Below is a small trained network, with its code and all its weights. Each question gives an input and a class and asks what happens when units are switched off, that is, made to give their printed mean instead of their output.

import numpy as np


def w(rows, s, z=0):
    codes = np.array(rows[::2]) - 128.0
    scale = np.full(codes.shape[1], s)
    scale[-1] = z or s
    return codes * scale


def f(y):
    return np.maximum(y, 0)


def log_softmax(a):
    a = a - a.max(-1, keepdims=True)
    return a - np.log(np.exp(a).sum(-1, keepdims=True))


def net(x, mask):
    res = np.array(x, float).reshape(1, 4) / 4 @ E
    y = f(res @ A[0][:, :-1].T + A[0][:, -1])
    res = res + np.where(mask, y, B[0][:, -1]) @ B[0][:, :-1]
    return log_softmax(res[-1] @ U[:, :-1].T + U[:, -1])


A, B = {}, {}
E = w([
[59,169,154,162,103,31,157,97,226,112,144,115],'x0',
[121,129,114,137,140,134,123,130,144,152,142,122],'x1',
[150,123,141,156,94,181,25,82,192,116,67,75],'x2',
[125,99,92,94,250,106,73,161,179,77,86,136],'x3',
],0.015)
A[0] = w([
[171,134,150,121,118,113,138,152,161,135,176,118,105],'N0',
[129,131,114,141,136,83,178,139,118,161,155,174,151],'N1',
[184,161,117,97,90,163,107,110,81,146,173,132,156],'N2',
[97,186,152,174,39,101,161,99,148,131,163,106,121],'N3',
[157,132,145,204,100,179,40,60,163,103,55,42,136],'N4',
[180,142,159,126,82,253,161,152,70,193,138,133,190],'N5',
[110,97,111,98,116,148,150,166,138,107,128,109,105],'N6',
[123,124,115,163,92,131,144,112,138,92,136,97,65],'N7',
[82,156,181,173,66,101,176,83,136,169,146,93,124],'N8',
[158,112,130,155,124,175,39,125,155,133,83,88,105],'N9',
[201,67,91,59,240,191,99,194,110,117,86,136,121],'N10',
[182,120,119,168,66,201,150,125,51,164,157,111,186],'N11',
[161,133,108,140,160,127,142,152,90,129,136,110,138],'N12',
[93,125,101,103,152,71,200,197,75,153,165,201,254],'N13',
[104,128,146,155,139,129,135,124,90,89,154,106,119],'N14',
[103,142,139,133,113,117,175,149,105,152,139,134,119],'N15',
[90,119,135,117,103,115,180,181,104,146,169,166,149],'N16',
[156,91,105,102,189,163,141,192,108,142,106,155,151],'N17',
[147,118,81,102,156,229,31,141,138,84,45,90,91],'N18',
[148,147,143,134,70,152,111,110,183,129,136,63,75],'N19',
[167,122,210,145,137,169,124,136,159,133,143,168,61],'N20',
[130,114,128,128,135,120,135,104,140,123,144,147,52],'N21',
[142,133,98,95,192,114,153,157,102,130,101,162,117],'N22',
[73,154,142,124,211,15,114,153,254,28,116,132,15],'N23',
[85,180,162,179,69,96,189,86,136,155,121,85,125],'N24',
[144,125,116,136,100,135,126,133,99,127,107,130,98],'N25',
[197,135,157,146,130,174,76,106,135,139,56,96,96],'N26',
[128,131,162,135,90,167,121,84,165,162,121,126,96],'N27',
[78,134,160,131,137,82,219,133,110,129,196,138,160],'N28',
],0.0099,0.0088)
B[0] = w([
[132,126,143,111,150,125,106,144,137,139,113,130,139],'N0',
[143,176,85,128,148,107,139,152,108,109,97,159,186],'N1',
[113,105,90,110,143,103,168,138,142,151,122,103,186],'N2',
[110,161,175,139,80,176,92,144,149,92,137,185,216],'N3',
[92,107,152,93,3,189,144,174,180,170,72,108,242],'N4',
[131,101,43,101,159,80,196,89,104,172,107,47,237],'N5',
[107,120,126,135,146,130,132,127,155,138,150,135,136],'N6',
[127,112,155,96,125,134,82,138,116,92,113,114,144],'N7',
[123,189,171,152,120,165,94,174,163,115,129,177,215],'N8',
[158,116,131,168,87,142,139,203,97,146,66,138,200],'N9',
[121,144,154,182,133,170,47,135,171,56,142,194,231],'N10',
[119,98,81,91,127,48,202,92,97,175,56,61,230],'N11',
[132,126,120,136,153,146,132,99,132,114,141,126,158],'N12',
[177,161,70,156,202,117,99,98,63,121,150,140,252],'N13',
[150,125,130,121,142,115,134,143,109,99,116,129,139],'N14',
[148,150,98,136,149,110,114,152,136,155,102,154,172],'N15',
[162,163,104,141,173,114,102,150,121,148,101,157,195],'N16',
[134,133,149,117,166,138,81,87,151,98,181,151,192],'N17',
[141,113,117,201,104,121,90,183,93,127,94,162,225],'N18',
[104,125,161,102,100,150,147,132,123,105,133,108,175],'N19',
[121,109,126,95,138,150,117,133,121,122,109,142,132],'N20',
[98,136,119,150,129,125,138,112,111,129,91,129,129],'N21',
[75,101,150,89,182,151,107,85,187,107,184,152,175],'N22',
[150,61,61,86,122,66,234,99,54,236,105,39,233],'N23',
[127,169,166,136,115,137,125,156,131,111,149,174,213],'N24',
[123,126,119,131,123,108,145,143,147,130,148,116,144],'N25',
[138,122,115,156,89,112,128,195,119,139,105,132,191],'N26',
[99,126,130,100,97,172,126,86,152,92,129,125,166],'N27',
[167,194,118,160,146,88,102,169,125,158,116,142,221],'N28',
],0.011,0.021)
U = w([
[158,155,50,104,193,50,179,40,107,159,144,98,233],'0',
[157,187,123,215,114,136,81,208,135,119,112,255,147],'1',
[120,64,85,107,69,126,178,114,137,165,88,33,167],'2',
[86,191,248,108,59,190,117,108,195,122,132,175,7],'3',
[147,136,98,150,196,173,57,43,130,13,202,204,63],'4',
],0.0087,0.0022)

Each question gives the input, the list of numbers given to net, and the class t.
The units are the neurons (one row each of A and B). Each row of codes is followed by its name. A weight is (code - 128) times the scale printed after its matrix; where a second scale follows, it is the last column's (A, B and U).
mask holds one flag per neuron, in row order. A switched-off neuron (its flag False) gives its mean, the last column of its row in B, instead of its output. The means were averaged over made-up inputs and are rounded, as every weight is.
A unit's drop is (log p(t) with every unit on - log p(t) with that unit switched off) / (log p(t) with every unit on - log p(t) with every unit switched off).
The circuit of an input: a set's keep is (log p(t) with only the set's units on - log p(t) with every unit switched off) / (log p(t) with every unit on - log p(t) with every unit switched off). Starting from the 12 units with the biggest drops (on a tie, the unit counted first), units are removed one at a time, each time the one whose removal leaves the highest keep (on an exact tie, the one counted first), for as long as the keep stays at least 0.8.
circuit, biggest first: the units of the circuit, biggest drop first
unit that matters most: the unit with the biggest drop
k most important neurons: the k neurons with the biggest drops, biggest first
drop of u: that unit's drop, to one decimal
input [5,-3,-3,2], class 0: circuit, biggest first => N23
input [-8,0,-4,1], class 4: 2 most important neurons => N10, N23
input [0,0,2,-8], class 2: 3 most important neurons => N11, N5, N10
input [0,2,-4,3], class 4: 2 most important neurons => N11, N5
input [-8,-8,-1,1], class 4: 2 most important neurons => N10, N23
input [2,4,1,-1], class 3: 2 most important neurons => N13, N18
input [0,5,4,0], class 2: 3 most important neurons => N10, N8, N3
input [-1,-2,-7,1], class 4: 2 most important neurons => N23, N11
input [-7,8,0,2], class 4: 3 most important neurons => N10, N17, N4
input [1,-7,-4,6], class 0: 2 most important neurons => N23, N3
input [-7,-2,0,8], class 4: 2 most important neurons => N17, N22
input [-2,-5,6,-4], class 2: drop of N24 => 0.0
input [-5,-8,0,3], class 4: drop of N4 => 0.1
input [6,1,1,7], class 2: unit that matters most => N13
input [3,6,-5,6], class 0: drop of N23 => 0.6
input [7,5,7,4], class 2: drop of N23 => 0.6
